After every row comes roughly how far along a hidden order it lies, from 0 to 30.
[ -9  14   9  -1   2  -1   5  -2   1 -10 -13   1  -4   0   8  -4   5   1
   1 -10   2   4   5  -8  -7   5  -5 -14 -11  -3 -14  -1  17   1  -6   2
  -2 -11 -12  -2   1  13  15   3   3  12  -4  -1   5   4   9  -2  -7  12
   6  13 -14  12  -3   4  -7  -1   7  15   0   9   2   6  -2   1  -6   1
   6  11  -6  10   2   3  -9  -8   3  -1  -2   7  -5  -9   0  25  -4 -17
  -4   0  -4   3 -10   4  -2  -1   7   3  -9   1 -21   1  -1   4  -7  -6
  -4  -4 -17   0   7   2   8 -10  -1   9   3  -2 -11  13 -11   6  -7 -11
  -5  -2 -13  -1  -5   4  -3   1] : 12
[ 24   0 -10   0   1  14 -20  -7 -23  12  30   3   2 -10  15  23  -7  -5
  -6   1   1  -2  -4  13   1 -32   0 -15   7   5  39   0 -24   7  -6   2
  -4  20 -22   5  -9 -15 -12   1  -9   5  10  -6  -2  34  -2  30   7  10
  -5   5  13   7  -6   0   1   0  -7  -9   4   7  -6   3  -3  -9   2 -21
 -20 -29  15   0   9  -9   5   1  -8 -11   1   8   9  17 -19  -5   9  23
  -3  -5  -7  -7   8   1  -8   5 -28   1   0  -9  25  -5  -4   7 -13  11
   4   4   9  -8   6  -1 -41  11  26 -15  -6   7  46 -10   9 -14   0  10
  20   7  23   4   8  29  -1  -1] : 3
[  8   3 -24   3  -4 -16   2   7   3 -24 -28   8  -2   2   4 -32   2   7
  -4  -4  -8  -2  -1 -17  -5  -5  -4 -15   5  -1 -27  -1  18 -11   2  12
  -2 -25   5  -6   7  23  15  -2  12  25  -4   5  21 -24  20  -8 -11   4
  22  -6 -20  -1   4  10  -7  -5   6  10   2   4  -2  -9   1   6 -10   3
  12  10 -14   4  -1  23 -17 -11   4   3  -4  -8  -8 -20  -7   4  -7 -34
   1  10  -3   2 -18   2   2 -14  11   5   3  11 -19   6   2  -4  -2 -20
  -2  -8 -12  -6  -6  -7  17   8 -19   6   9  -6 -26  20 -13  17 -10  -2
 -13   4 -21 -12 -13 -17  -1   2] : 21
[  0  11  -7   0  -2 -15   7  -3 -15 -17  -7   8  -1  -1  16  -2   3  -3
 -10  -8  -1   9  -3 -13  -6 -14  -3 -21   6   0 -10  11   7  -2  -9  14
   0 -12 -13  -7  -4  14  20   4   0  34  -8   1  17   2  18  17  -9  13
  24  12 -14   3  -2   1  -7  -6  -8   9  13   9   5   2  -5   1 -10  -7
   0   1 -15  17   1  14  -7 -12   3  -1  -6  12  -5 -19 -29  10  -3 -20
  -6   3  -7  -3 -14   2 -10  -7  -8  13  -3   5 -21   6  -1   9 -10  -9
  -5  -7 -19  -3  -4  -1  12   4   1   3   4   4  -4   6  -9   9 -20  11
   5   5  -5   0  -6   2  -4   2] : 14
[ 11  17   1   9  -1  28  -8 -15   0  -2  13  18  -2  -5   8   8   8  -2
 -11  -3   6   5   6   2  -4 -32  -5 -24   3   7  19 -16   8  23 -12  22
  -5  -6 -15  -1  -7   5   2   3   5  11  -1   1  10  29  -1  36  -1  18
  11  11  -9   9  -1   6  -7  -7  -6  11  21  23  -3  12  -4  -2  -2 -49
  -5  -5   3  14   5  -8  -1 -10 -11   1  -3  11   6 -14 -32   9  -2 -28
   0  -6 -27  -1   0  15  10   7 -21   7   0  -1 -12  -1  -1   2  -9 -13
  -2   5 -12  -5  -4 -10 -23  -3  18   3  -8  10  38  -7 -14  11 -19  -2
   0   5  16   6  12  24  -2   3] : 2
[-17  46  -2  22  -3  36 -17  -9  13 -18   2  38 -10   9 -34 -17  12  -9
  15  -5   0  -2   8  -7   3 -18  -7 -19  12  -5   1 -17  17  19 -17   5
   3   1  -5   1   4   8 -26   0   6  -5 -22   2  21  27 -14  19  -9  14
   1  -3   1  -2  23   8 -17 -12  -6  12  20  30  -8   0   8   1   3 -37
   7  22  -3  21   6  -2   0 -17 -16  21  -4  12  17   2   2   3  18 -16
   2 -11 -30  -3 -24  22  36 -13  -7  -8  10   2 -33  -1  -6  -8 -17 -35
  -1  11  -5  -2  -2  -5  -5 -11  19   4 -11  -2  36   9 -11  37 -16   1
  -5   2   2  29  18  25  -2  18] : 30
[-28   5  33   7   0  38   8   4   3  17   2   4  -3  -3   2  48  -4   5
  13 -13  17  -7   3   8  -3  29  -1   5   2  -7   6 -44  23  14  -5  18
  -8  -1  -2   5   7 -14 -19  -4  -9 -20  -2  -5 -16  30  -4 -13   2  12
 -47  -5  -6  23   0   9  -7   8  27  44 -46   7  18   5   7 -16  15  15
  14 -34  21 -14   1 -26   0   4   6 -11  10  -9   0   1  48  48   4  23
   4  -7  -4  15  22  -5 -14  20  17  -3 -15  -3   2  -3  -9  -8 -11  13
  10  14  26 -16  28  -6 -27 -16  10   3 -10   1  13   3  -1  -8  32 -48
   3  -5  12  11  12   3   1  13] : 0
[-17  31   3   3  -2   5  -3  -2  17 -23 -25  16 -12  12  -1 -47   5   4
  17  -8  -1   3   7 -20  -6  22  -8 -18  -6  -9 -37 -27  20  -4 -10  13
   5 -19  -3  -1   9  22  -5   0  13  18 -18   8   9  -1   5 -20 -16  24
   5  -8 -20   8   5  10 -12  -7   9  22   6  24   0   8   6   3 -11 -10
  22  39 -12  15   4  22 -20 -23   0  10   2   5 -11 -32   7  22  -7 -31
   3  -3 -11   4 -24  12  18 -14  21   4 -13   7 -23   0   0 -10  -7 -24
  -5  -9 -17  -4  10  -2  12 -16 -10  12   4  -8 -17  24 -19  30 -14 -15
 -25   3 -24   1  -2 -15  -2  -1] : 22
[ 11  11  10  -2   0  -1   5  -6 -13  -5  -2   8  -1  -2  15   2   4  -3
 -12  -9   2  15   2  -8  -6 -24  -4 -27  -7   1  -3   1   6   5 -10  21
  -2  -7 -17  -5  -7  10  11   4  -1  29 -10   0  11  13  15  19  -5  12
  14  18 -17   6  -4  -2  -6  -3  -3  15  16  13   8   9  -5  -1  -5  -9
   0  -1  -8  17   0  -5 -11 -11  -2   2  -4  11  -5 -24 -27  12  -1 -30
  -5  -5 -12  -1  -4   7  -6   6 -11  13  -5   0 -19   6  -1   7  -6   6
  -4  -5 -17  -6   1  -2  -9   0   6   3   0   6   8  -1 -13   1 -21   8
   3   3   7   1   4  12  -4   1] : 7
[  4  24   7   4   1  13  -3  -5 -12  -5   7  18  -2  -3   5   8   6  -8
 -11  -1   3   6   1   0  -5 -28  -5 -25   1   3  14  -7   3  10  -8  20
  -4  -9 -10  -5  -3   7   0   2  -6  17 -11   2  16  16   8  26  -3  17
   8  13 -10   3  -2   1  -9  -9 -10   8  26  22  -4   9  -5   0  -5 -28
   1   9  -2  17  -2  -5  -7 -10  -7   2  -6  11   2 -17 -33   7   1 -30
   0  -3 -22  -2  -7  12   3   1 -19   9  -1   0 -14   4  -3   5 -15 -14
  -3   2 -12  -5  -4  -7 -16   0  14   4  -6   8  15  -1 -10  15 -24   1
   4   2  16  14  15  17  -6   5] : 15
